Below are the code and all the weights of a small trained network. Each question names an input and a class and asks about switching units off, where a switched-off unit gives its printed mean instead of its output.

import numpy as np


def w(rows, s, z=0):
    codes = np.array(rows[::2]) - 128.0
    scale = np.full(codes.shape[1], s)
    scale[-1] = z or s
    return codes * scale


def f(y):
    return np.maximum(y, 0)


def log_softmax(a):
    a = a - a.max(-1, keepdims=True)
    return a - np.log(np.exp(a).sum(-1, keepdims=True))


def net(x, mask):
    res = np.array(x, float).reshape(1, 5) / 4 @ E
    y = f(res @ A[0][:, :-1].T + A[0][:, -1])
    res = res + np.where(mask, y, B[0][:, -1]) @ B[0][:, :-1]
    return log_softmax(res[-1] @ U[:, :-1].T + U[:, -1])


A, B = {}, {}
E = w([
[127,128,127,127,131],'x0',
[228,238,181,205,48],'x1',
[151,163,253,60,228],'x2',
[223,53,151,16,59],'x3',
[129,125,128,128,129],'x4',
],0.005)
A[0] = w([
[13,241,88,230,219,187],'neuron 0',
[79,15,88,116,189,61],'neuron 1',
[235,211,171,204,47,82],'neuron 2',
[94,2,104,115,166,131],'neuron 3',
[209,207,164,185,49,66],'neuron 4',
[176,151,188,114,236,24],'neuron 5',
[123,156,222,97,173,27],'neuron 6',
[118,79,76,174,42,21],'neuron 7',
[184,165,189,227,50,185],'neuron 8',
[111,99,69,163,46,24],'neuron 9',
[97,100,94,162,44,42],'neuron 10',
[53,194,102,205,180,209],'neuron 11',
[119,90,70,172,56,25],'neuron 12',
[144,141,227,112,193,11],'neuron 13',
[116,131,44,144,74,32],'neuron 14',
[192,143,132,66,76,239],'neuron 15',
[198,210,144,172,101,80],'neuron 16',
[60,64,102,98,155,80],'neuron 17',
[135,112,52,164,91,53],'neuron 18',
[126,77,78,185,73,21],'neuron 19',
[109,103,68,166,52,19],'neuron 20',
[116,118,70,150,78,51],'neuron 21',
[52,29,95,88,174,82],'neuron 22',
[139,177,209,84,209,20],'neuron 23',
[106,119,34,154,50,3],'neuron 24',
[173,69,134,69,35,207],'neuron 25',
[137,164,193,95,189,33],'neuron 26',
[219,79,126,33,91,227],'neuron 27',
[155,131,205,122,193,39],'neuron 28',
],0.0064,0.0018)
B[0] = w([
[108,15,222,228,92,253],'neuron 0',
[210,176,7,74,214,188],'neuron 1',
[248,148,44,135,248,230],'neuron 2',
[227,106,44,170,231,192],'neuron 3',
[253,161,31,117,230,212],'neuron 4',
[83,226,207,20,29,172],'neuron 5',
[64,233,249,61,31,167],'neuron 6',
[51,213,211,16,28,174],'neuron 7',
[174,65,24,162,212,225],'neuron 8',
[48,216,195,15,32,172],'neuron 9',
[95,207,181,47,52,166],'neuron 10',
[114,28,224,210,124,217],'neuron 11',
[61,231,198,55,29,171],'neuron 12',
[100,229,203,34,46,169],'neuron 13',
[60,221,207,52,48,166],'neuron 14',
[164,27,81,219,182,191],'neuron 15',
[244,154,11,118,185,193],'neuron 16',
[216,162,60,131,190,175],'neuron 17',
[63,214,201,41,37,166],'neuron 18',
[115,222,148,41,82,166],'neuron 19',
[64,221,163,38,41,170],'neuron 20',
[84,201,186,32,66,161],'neuron 21',
[240,149,45,66,250,195],'neuron 22',
[46,250,212,34,11,177],'neuron 23',
[97,227,181,28,45,177],'neuron 24',
[68,39,196,209,56,202],'neuron 25',
[56,229,207,37,48,164],'neuron 26',
[63,29,235,218,34,211],'neuron 27',
[77,210,212,42,34,163],'neuron 28',
],0.004,0.0059)
U = w([
[44,182,219,84,29,4],'0',
[193,175,37,92,254,190],'1',
[54,7,228,226,43,241],'2',
],0.0049,0.0023)

Each question gives the input, the list of numbers given to net, and the class t.
The units are the neurons (one row each of A and B). Each row of codes is followed by its name. A weight is (code - 128) times the scale printed after its matrix; where a second scale follows, it is the last column's (A, B and U).
mask holds one flag per neuron, in row order. A switched-off neuron (its flag False) gives its mean, the last column of its row in B, instead of its output. The means were averaged over made-up inputs and are rounded, as every weight is.
A unit's drop is (log p(t) with every unit on - log p(t) with that unit switched off) / (log p(t) with every unit on - log p(t) with every unit switched off).
The circuit of an input: a set's keep is (log p(t) with only the set's units on - log p(t) with every unit switched off) / (log p(t) with every unit on - log p(t) with every unit switched off). Starting from the 12 units with the biggest drops (on a tie, the unit counted first), units are removed one at a time, each time the one whose removal leaves the highest keep (on an exact tie, the one counted first), for as long as the keep stays at least 0.8.
circuit, biggest first: the units of the circuit, biggest drop first
unit that matters most: the unit with the biggest drop
k most important neurons: the k neurons with the biggest drops, biggest first
drop when u is switched off: that unit's drop, to one decimal
input [5,0,5,-8,2], class 2: 2 most important neurons	(neuron 0; neuron 11)
input [5,-2,0,-8,0], class 2: unit that matters most	neuron 0
input [-4,-7,-4,1,-7], class 1: circuit, biggest first	(neuron 22; neuron 1)
input [-4,3,-1,-8,-6], class 2: 2 most important neurons	(neuron 0; neuron 11)
input [3,7,6,2,-2], class 1: 3 most important neurons	(neuron 2; neuron 4; neuron 16)
input [8,6,3,6,-6], class 1: 3 most important neurons	(neuron 2; neuron 4; neuron 0)
input [-8,1,0,6,0], class 2: 2 most important neurons	(neuron 27; neuron 25)
input [8,-1,4,-7,1], class 2: circuit, biggest first	(neuron 0; neuron 11)
input [6,7,5,-2,-7], class 1: drop when neuron 4 is switched off	0.2
input [3,-8,-6,1,3], class 1: drop when neuron 15 is switched off	0.0
input [3,-8,-8,7,-4], class 0: drop when neuron 7 is switched off	0.2
